Rows near named flat spaces through zero (a row that begins with a name and a colon came from that space)
j374-j396: [ 108 -226  114 -278  114  390  -80  195 -271 -121 -204 -101   64  217
 -427  111 -426  578 -201   46  176  668 -169 -305  184  -83 -339 -135
  246  301 -199  114]
j960-j838: [-211  449  -22   15  253  -80 -230  -40  161  121  403   83   18 -249
  318 -158   86 -155  404  -89  -43  299  225   55  -11    3 -309   14
 -453  160   59   39]
j916-j115: [-159  775 -232  191  274 -161   93  335  -45 -125  390  145 -244 -215
  315  121   48 -174  590 -377 -246  320 -351  526    0  -36 -476  253
 -407  298  179  301]
j626-j914: [-170  -57 -107  116  -60 -195  223  -47   65 -104  -79  148   94  125
  -46  -67  196 -102   54   77  101  -13 -353   94  -65  -12   59  -69
  129 -171  -29   83]
j960-j838: [ 438 -439  152  -57 -410   76   14  143 -264   88 -140 -225 -116   85
 -398  219 -136   75 -553  140 -132 -185  347 -145  162  -62  224  138
  167  238 -276 -145]
j626-j914: [ -49  251 -196  -62  242  159 -173  212   63 -118  251  -50 -150 -154
  180   64 -231  213  278 -266    1  164  -50  150    8   70 -301  149
  -93  215  107  287]
j843-j384: [-108 -407 -115  103 -155  -80  351  306 -287 -412 -356  -78 -266  164
  -51  321 -128  176 -265  -95 -174  -79 -523  196  -33   56   13  -86
  409 -152   25  313]
j960-j838: [-191 -535   78 -144  236  392  -38  305 -258 -444 -100 -268  -64   -1
 -105  196 -335  537 -352   23  -50  570 -209  -27  100  263 -208 -166
  172  139   -8  250]
j916-j115: [ -47  272  -78   30  337  215  -74    3  -54 -161  262   12   -3 -149
  219   56  -74  -70  -12 -132 -128   55   32  177 -167  119 -126  181
 -326  -23  288  103]
j960-j838: [-291  305 -112   13  120 -147   76   73  -42  -80   51  161 -192 -168
  326   36   29  -96  315 -158 -186   86 -219  207  -95  -41 -201   18
  -81 -119  196   71]
j843-j384: [ 138   52   19  133  -78  -11  188   58  -31  -26   25   66  150  101
 -165   15  202 -182  118   30   82  103 -420  376   49  -40  -19  105
  -66  122  -73 -100]
j843-j384: [ 132 -360  -31  -98  -55   87    9  -21  -64 -149 -346  -15   66  185
 -229    4 -121  175 -323  114  142 -260 -186  -37  -46   12  175  -47
  371 -133   -7  -22]
j960-j838: [  90 -116  114   15 -341  -62   98 -121 -101   92  -37    3   -7   11
 -134  -12   79 -155 -268  117  -81 -223  217 -185  -71  -57  259   93
   39  -71  -42  -85]
j843-j384: [-202   28  -90  223 -246 -327  246  -60  135  -73  112   63   84   50
   42 -110  302 -201   84   52   69 -185 -154    9  -33   68  277   22
   67 -173  -53  168]
j916-j115: [ 185 -196  107 -183  116  343 -120   12 -176 -107 -211 -126   55  102
 -172   76 -295  295 -314   29   59   19   22 -156   12   36   29  -26
  160    0   60  -56]
j374-j396: [  -1  -72  -41   37 -153 -121   88  -69  -56 -114 -158   95   16   96
 -164  -88   40  -76 -251   87   17 -251  -77  -80 -161  -24  149   39
  148  -85   40  131]
j843-j384: [ -51  -62   36 -131  186   83 -271   51   61  102   -9 -102 -168 -172
  262   49 -170  126  150 -105  -98   83  249    3   56   16 -231 -153
  -81   57   32  -78]
j374-j396: [  81 -169  148   29  -47   43 -156  -78  -82   58   59 -166  -54  -93
  212   92  -45 -147 -218   -4 -179 -180  425  -47  -56   44   44  -57
 -219  -66   37  -86]
j941-j310: [ 122  115   31  -72  141  240   11   29  -27   53  -15  -36   -4   51
 -164   56 -150  198  -16  -59   28  181   35 -157   54   -7  -57   38
   13  110   31    3]
j941-j310: [  54   47  106   29  -26  -35  -84   59    8   91  -13  -61  -82  -60
   -2  -19    5  -40   76  -51  -77   67  104   29   49  -15 -116  -57
 -113  207  -38    1]
j374-j396: [ 224  -21   -3  -21   72  196   95   48  -35  158  -57  -47  -28  196
 -251  188 -163  192  -54  -53   43  254   86 -220  110 -123 -159  -54
   32  127 -146   18]
j843-j384: [ 222  -98  177  137 -317  -31  108 -189  -83  207   59  -73  -83 -103
   14   85  186 -412 -363   80 -295 -471  495  -54 -134    4  383  172
 -215 -126   73 -248]
j916-j115: [-283  160 -288  110   57 -255   94  404   25 -220  257   13 -390 -336
  286  134   81  -30  277 -192 -311   32 -204  488   61  149 -130  226
  -44  172   77  236]
j626-j914: [  36  307  -66  -30  178   36 -133 -255  200  192   83  162   77  -41
   77 -171   35 -146  124  -27   77 -168  218 -117 -179  -71  -29   47
 -176  -92  156  -61]
j626-j914: [ 230 -210  201  -59  122  269 -212 -185   52  100  -89 -125  333  210
 -105  -65  -84   76  -72   88  288  130   71 -113   51  -19  -81 -228
  -83   21 -109 -160]
j626-j914: [  55  513   36  -36  186   23   53    6  -46  125  141  180  195   18
  -49  -52  107  -77  371    7   88  375 -269  170  154 -145 -154  116
 -187  115  -21 -275]
j916-j115: [ 235  -61  204 -142  221  484 -344  101 -173  -62   53 -292  -63 -142
  166  161 -355  180  -94 -189 -111   94  211  117   12  115 -207   30
 -230  202  171  -55]
j843-j384: [ 193 -155   64  -65  -59  253 -157  -66   45   58  133 -147   24  -69
 -172  -39 -102   74 -297   48   20 -112  404 -201  -50  108  144  154
  -68  158    1   31]
j960-j838: [  20  231   17  128  181    3  -19 -111   26  -17  166   50   33 -171
  165  -58  188 -336  -76   10 -185 -231  133  236 -162  117  130  169
 -346  -71  253 -134]
j374-j396: [ -18   74 -117  -23 -281 -190  182  307 -165  -78 -195    9 -395   -1
 -121  155 -166  196   43 -176 -177  -84 -171  -52   67 -103  -30   98
  353  148  -42  273]
j626-j914: [-189  152 -106   33  -63 -114    6   62   59  -28  272  -24 -211 -288
  229    0   56  -66   44  -75 -217 -172  257   -7  -40  134  166  213
  -82  -29  124  106]
j916-j115: [-132 -594 -245  -30 -349  -19  292  415    3 -335 -307 -106 -374   84
 -453  121 -178  521 -218  -53   31   13 -443  -50   47  140   68   33
  731  227 -164  565]
j941-j310: [-163  469 -141  259 -240 -356  208  -18  -28   39  305  123 -351 -274
  395   81  202 -494  116 -228 -437 -449  250  114 -264  -27  129  301
 -302 -154  264  215]
j941-j310: [-184 -122  -55  -93   69    1 -131   84  145  -28   39  -61 -157 -205
   55  -85  -42  180   32    3  -51   33  151  -61   33  149    8  -18
   89   96   22   80]
j941-j310: [ -87 -201  -81   46   30  -49  206  187 -126 -265 -336   53  -46  225
 -145  105  -67  165   -3  -41   63  180 -613  187   -3  -39 -205 -185
  289  -11  -38  216]
j941-j310: [-246 -333  152  -27  193   53 -269  -77   57 -213 -253 -140  157  121
  279 -123 -141  169  101  -47  215  165 -215  -15  -68  100 -283 -536
   45 -140   41  199]
j626-j914: [ 258 -473 -130  166 -431 -125  386  104   13   40 -286  -43 -224  183
 -339  228  106  -62 -300   26  -82 -457 -130  102  -11  -40  302   85
  386  -44 -159   42]
j626-j914: [-171  -85  -85  -38  125   91  -94  116   64 -175  136 -120 -103 -197
  228   27  -71  143   51  -85  -61  -33    2  131    7  216   43   60
   23  -31  128  103]
j626-j914: [ -56  -72  -59  -22  133   11   37 -122  115   14  -74   51  154  123
  -13  -47   35   75    7   89  164   -6  -66 -109   21   11   91 -121
  119 -215  -20  -82]
j916-j115: [  42 -298   81   -4 -262   94  -78  142   -7  -36   86 -302 -162  -87
   -1   93 -147  195 -139  -85  -58  -68  280 -163   92  149  119   21
   95  166  -97  210]
j626-j914: [-238  231 -166  -19  199   16 -177   38  404  125  318   -9  -78 -189
  197 -156  -14  171  528 -189  140  257  120  -76   51   93 -249  -42
 -108  194   -8  260]
j941-j310: [  83  107  -37    8 -152   90    8   18  -34   56  228  -74 -182 -157
   31   89  -79  -35 -120 -110 -174 -186  356 -130  -80   38  127  270
  -99   61   88  119]
j941-j310: [  33 -554   18 -250  257  346 -114  172   -1 -113 -317 -168   69  173
 -209  118 -299  586  -60   74  247  429 -282  -32  249   66 -207 -304
  388   77 -190  -86]
j960-j838: [-124 -129   77  141 -247 -219  125 -162  110   45  -18   39  119   46
   23 -141  273 -232   25  114   69 -133  -48  -21  -58   15  191 -109
    9 -151  -65  -16]
j916-j115: [-144  422  -24  -21  277  107 -158 -118  143  110  378   95   82 -163
  147 -151   16  -60  245  -65   23  318  238 -120  -82   12 -233   70
 -392  113  109   82]
j916-j115: [-231  267 -234  319 -188 -337  200    3  289   11  326   92 -282 -275
  258  -80  334 -401  237 -192 -234 -410   87  222 -240  135  153  245
 -198  -13  193  344]
j843-j384: [-235 -107  -71 -147  106   97 -192   50  327    4   71  -57   -2 -130
    5 -216  -62  347  316  -32  239  239  -46 -107   94  152  -98 -108
  179  165  -53  160]
j626-j914: [-200  382  -28  -74  274  -54 -297 -130  289  220  314   70   25 -264
  301 -231   64  -53  390  -40   25  136  370 -109   16   32 -144  -25
 -304   60   71  -75]
j626-j914: [ -31 -215   42  118 -176 -158  123 -225   66   85 -101   44   -2  -27
  149  -13  243 -337 -154  108 -114 -443  121   64 -162   19  301  -48
  -13 -351   86 -205]
j374-j396: [ -31 -453   88  309 -595 -291  293   88  -79 -105 -156 -198 -304   -4
   64  161  173 -261 -267  -76 -287 -492   32   91 -124  103  300  -54
  132  -90  -25  271]
j960-j838: [ -65  -13 -198  158  -58  -71   18  171  165  -14  257 -161 -308 -148
  223  157  -48   24  110 -251 -159 -162  244   29  -16  130  -33   85
  -70   91   14  374]
j843-j384: [  68  -51  -14   96   92   11  190  -93  -70  -12   -1   36   77   26
   67  137  163 -214 -194  105 -127 -200  -15  172  -29   43  253   80
  -80 -299   96 -294]
j626-j914: [-134  517  -74   73  150  -70  -32  -14   83  -43  345  120   79 -169
  126 -170  141 -160  245  -60  -11   79  -25  115  -55   66  -18  222
 -284   96  151   90]
j626-j914: [-317  -52 -117   -9   97   11 -131 -136  267 -125  165  -12   57  -95
  137 -232   -5  119   16   -3  150  -55  154 -255 -165  202   74  -63
   27 -117  115  339]
j843-j384: [-188  -50  -45 -277  286  193 -119  329  -88 -190 -169  -18 -140  -22
 -234   -6 -339  614   93  -33   70  660 -282 -124  194   33 -399 -129
  286  352  -77  205]
j374-j396: [ 115  162  139   98 -207  -50  209   76 -326   -8   -6  -28 -100   34
   -6  204    3 -164 -128  -62 -251   -9    1   18   16 -100   59  114
 -106   -9   26  -45]
j916-j115: [-237 -159 -123  -80  157  -29   -7  -41  309  -18 -107  116  128   63
 -198 -252   85  242  161  139  299  243 -243 -111   43   71  -52 -187
  258   32 -104   86]
j960-j838: [-232  694 -107   30  358 -141 -379 -232  435  272  562  194  116 -381
  586 -335  241 -381  733 -139   59   33  278  235 -108    5 -265   82
 -619   32  194 -113]
j960-j838: [ 172  151   12  146 -133   32  104   50 -180 -127  126  -44  -55  -49
   17  109   33 -230 -187  -93 -184 -283   -4  209 -128   48  153  291
 -168   27  160   79]
j916-j115: [ 169 -259   93  -46  267  387  116  284 -147 -125  -95 -177   61  135
 -382  217 -135  374 -149   53   35  600 -302  132  279  114 -165  -51
   72  315 -148  -85]
j626-j914: [-144  301 -161  236  -73 -233   75  -15  255   57  306   47 -199 -240
  227  -89  238 -302  211 -163 -177 -312  187  125 -161  116  110  195
 -229   31  163  240]
j843-j384: [ 218  104   38  -21   99  109 -170 -142   -4  178  133   -7   86  -28
  174   65  -27 -193   14  -26  -20 -134  271   83  -39  -91  -62   58
 -277  -66   37 -244]
j916-j115: [-132  238 -117   79   75 -191  -44  184  -54 -101  245   -4 -201 -277
  404  106   69 -191  199 -139 -275 -113    9  396   20   69  -56  172
 -218    4  124  -10]
j626-j914: [-276  609 -148   34  308 -120 -178  -30   57    2  327   95 -307 -428
  675    4  -23 -250  302 -290 -383 -250  340  140 -229   66 -124  167
 -417 -171  445   89]
j960-j838: [-337 -209   41  114 -165 -241   94   32   70 -304  -47   41  153    1
 -202 -321  265  -22 -107  213  131  113 -345   41  -49  201  152  -83
  144  102  -61  273]
j843-j384: [-275 -317   32 -123  300  203 -240 -154  112 -255  -96  -91  179  -40
  260 -151 -107  200  -88   62  170  -27  -66  -42 -129  246   41 -252
   87 -304  202   42]
j374-j396: [ -93  247  -30   61   22  -32  -88   55   18 -190  148   26   64  -22
  -81 -197  -14   16   40  -62   89  103 -105  -20 -103   76 -108   93
 -105  244   66  384]
j374-j396: [ 192  212  -46  131 -277 -247  107  118  -22  151  101   28 -122   -7
  -97   59  123 -206   99  -57 -103 -160   65  114   91 -131   46  194
  -61  212 -146    2]
j960-j838: [-241  185    3   51  218   15 -133   78  112 -113   88  -34  -15  -87
  356  -60  -37   38  481 -241   59  261 -286  239  -24   71 -365 -186
 -164   64  125  221]
j941-j310: [ -15   43 -312  211  -80 -168  275  243   61  -87  142  -16 -495 -231
  -14  205   88 -108 -214 -145 -431 -437  199  150 -114  167  238  364
   31   70  155  282]
j941-j310: [ -45    5   25  -64  182   35 -146  -30  -56 -151  -62   11  230  146
    0  -91  -99  122  -12   60  204  177 -164  -44   24  -10 -137 -156
   14  -30  -32   54]
j374-j396: [ -52  347  -28  175 -279 -207  195  318  -65   49  234  -62 -332 -160
  176  183   59 -102  452 -316 -242  134 -141  249  137  -55 -161  167
 -118  280  -51  221]
j374-j396: [-104  145  111  -19   -7    2  -92   91  -78   97  306 -119 -185 -368
  437  135   44 -151  208 -105 -321   59  278  211  105   75   -4  124
 -305    6   91 -244]
j941-j310: [  47  129 -130  294 -186 -330  450  127 -131 -207 -222  147  -54  224
 -209   79  223 -228  -93  -21  -87 -273 -537  269  -72  -51  177   99
  174  -74   31  182]
j843-j384: [ 118 -421 -106   14 -165  -25   57  -12   52  -10 -218  -52 -149   15
   50  136   -1  -51 -182    1  -57 -503  -11  174  -87   24  202    4
  246 -218   25  -88]
j374-j396: [  43  -63  100   52   31  -24   19  -76 -198 -170 -257  -57   48  135
  139   76  -71  -66 -244  -10  -71 -309  -68   -3  -99   19  152 -129
   56 -303  163  -30]
j960-j838: [ -88 -146  121  -65  128  136   12   98  -86  -77   11  -64   86  -21
 -110   15    4  155  -47  118    5  437 -115   30  154   87  -78  -79
  -19  122  -85 -112]
j843-j384: [ -40  461   71   86  140 -135  -78 -168  -94  103  228  169  197  -10
  379  -20  137 -416  317  -52  -29  142  -30  217  -74 -194 -274  -34
 -484 -136   69 -184]
j941-j310: [-251  107   24  -68  259 -131   61 -144    7   95 -132  294  161   66
   49 -109  163 -107  226  169   63  436 -269   49    1 -178 -287 -265
  -78 -167  -39 -274]
j941-j310: [-367   68 -131 -204  364  109 -170   75   76 -140   46   37  -93 -154
  226  -52 -211  350  207  -79   28  331  -50 -114    4   93 -251 -120
   83  -58  127  151]
j916-j115: [ -80   93   56   29  200    4   23  108 -164  -94  102  -24    9  -72
  132  113   29  -46  -10   24 -165  260  -41  165   96   46  -98   -7
 -201    9   27 -122]
j960-j838: [ 216 -518   73  129 -326 -108   65 -103  -38 -107 -373 -108  112  270
 -103   24   63 -138 -338   95  124 -553 -161  102  -99    3  282 -158
  264 -218  -74   -2]
j941-j310: [-172 -656  337  -81  116  131   40 -114 -187 -196 -429 -151  247  212
 -215  -40  -10  239 -556  371   55  302  -40 -330   83  165  175 -477
  219 -231  -90 -187]
j374-j396: [ 256  -48 -110  231 -353 -375  300 -334  194  305 -152  247  118  184
 -109  -57  454 -585  -83  182   47 -756   10  147 -155 -197  452   99
   66 -372  -66 -352]
j374-j396: [-282  -10  -88  164    7  -85  131   -1   73 -147  177   24  -54 -135
  392   51  173 -216  238 -126  -94  -32 -245  346 -140  115  -45   -6
 -146 -214  160  119]
j374-j396: [  87 -205   87 -103  240  311  -93   -7 -190 -127  -43 -151   57   12
   81  180 -202  145 -316   37  -78   38  126  -23   10  102   36  -33
  -47 -155  108 -156]
j941-j310: [ -70 -105  113   50  -53   13  -81 -261   16   35  220  -21  125 -172
  251  -72  184 -337 -204  136 -112 -238  358   18 -173  108  236   68
 -297 -248  129 -200]
j843-j384: [ -37  108   17 -157 -218  -44   16  -23   -4   91 -147  134   16  100
 -212 -141  -90  176  190   -1  196  156 -177 -250   27 -190  -92  -32
  267   89 -111   80]
j916-j115: [-382   10    2   98  -94 -329  133  -48  221   31  -11  152  136   82
  -65 -267  278  -24  347  112  212  385 -296 -104   66  -31 -126 -282
   79   40 -205  165]
j960-j838: [ 405 -235  276 -199 -206  353 -183   96 -249  146  -62 -266  -58   31
 -353  140 -325  270 -369   34  -45  155  427 -328  166  -60  -12   71
   33  371 -186 -102]
j374-j396: [   6  391   75 -103  249  198 -292 -157   91  215  288   34  105 -127
  266  -86  -99  -55  349 -134   67  263  261  -70  -41  -89 -325  -10
 -402   76   94  -83]
j916-j115: [ -48    8   97  122   24    8  -29  -48   11    1  182 -123   -4 -116
  210   29   87 -163  -51  -30 -143  -55  241   26  -35  129   81   -5
 -260  -45   81    0]
j843-j384: [  32 -137   84  -84  320  249 -301  -17   99  -42   63 -153  245    7
  229  -19  -93  129  213  -25  224  217 -109  228  123  102 -202 -194
 -136    6  -16 -165]
j941-j310: [  16 -289  -13  -17 -189  100  196  204 -224  -83  -92 -148 -303  -10
   27  351 -187  165 -171 -122 -235    9   -7  -14   42    2    6   28
  189  -60  -18   90]
j960-j838: [ 221  -18   13  231 -487 -331  170 -172  -44  184   20   33  -80   40
   34   65  236 -513 -247   39 -189 -671  337  -14 -160 -132  355  158
  -97 -184  -38  -69]
j916-j115: [  51   54 -173   38  108   46  118  -28   65   14  215  111  142   44
  -81   47  114  -79    1   83   86   83  -81  131   14  -15   25  175
  -82  -46  -60  -88]
[ -19  140    2  243 -354 -338  262   91   11  183  212  -26 -307 -230
  147  131  305 -384   70  -64 -395 -275  266  144   43   13  252  211
 -172   31  -23  -73]  j374-j396
[-269 -108 -143   69  -19 -140 -105  259  -14 -233  115 -113 -443 -301
  289   84 -114   25  -46 -203 -335  -96  165  134 -143  170 -189   31
  -69  155  135  458]  j941-j310
[ -59   88   71   -8  285  281 -168   58 -155 -259  121 -155  -74 -185
  279   83 -192   41 -144 -161 -202   -8   90  128 -151  213  -76   73
 -252  -16  338  137]  j916-j115
[  77 -547   83  -68  160  212   40   17  -79 -173 -415 -118  126  207
  -98  124  -87  215 -243  123  116    4 -346  152   71   93   65 -268
  293 -206  -15 -211]  j960-j838
[ -62 -125   75 -205   59  163  -84  110  -38  -19 -148  -66  -14   74
 -293  -55 -240  458  -56   51  131  436    6 -379  154   -2 -152 -153
  243  227 -145  129]  j916-j115
[  47   43 -196    9 -172  -92   22  -59  180  251  303   89 -180 -217
   70   36  124 -211   45   -3 -130 -254  393   18  -71  -55  103  287
 -113    4  -38  -79]  j843-j384
[ -20 -220   82 -231   32  139 -126  219 -363 -241 -146 -111  -41   30
  -72  144 -330  351 -256   58  -44  298  -80  -83  139  -16 -151  -54
  188   86  -84   15]  j626-j914
[  49  -97   52   42  110   14   82   -9  -34 -140 -166   17  244  168
 -148  -52  111    4  -77  142  150   34 -362  177   72   58  116  -76
   96  -70  -23 -149]  j843-j384
[-146  345 -105  -73  219  -98 -263 -101   71   27  147  143  -15 -138
  290 -142  -67  -91  184  -75  -13  -38  192  -40 -144  -70 -223    1
 -214  -45  143   78]  j374-j396
[ 138 -558 -108  -44  -65  143   72  410 -172 -254 -249 -289 -364   14
 -140  367 -298  398 -359  -95 -189 -126  -79  128  145  156   52   22
  398  127  -73  174]  j916-j115
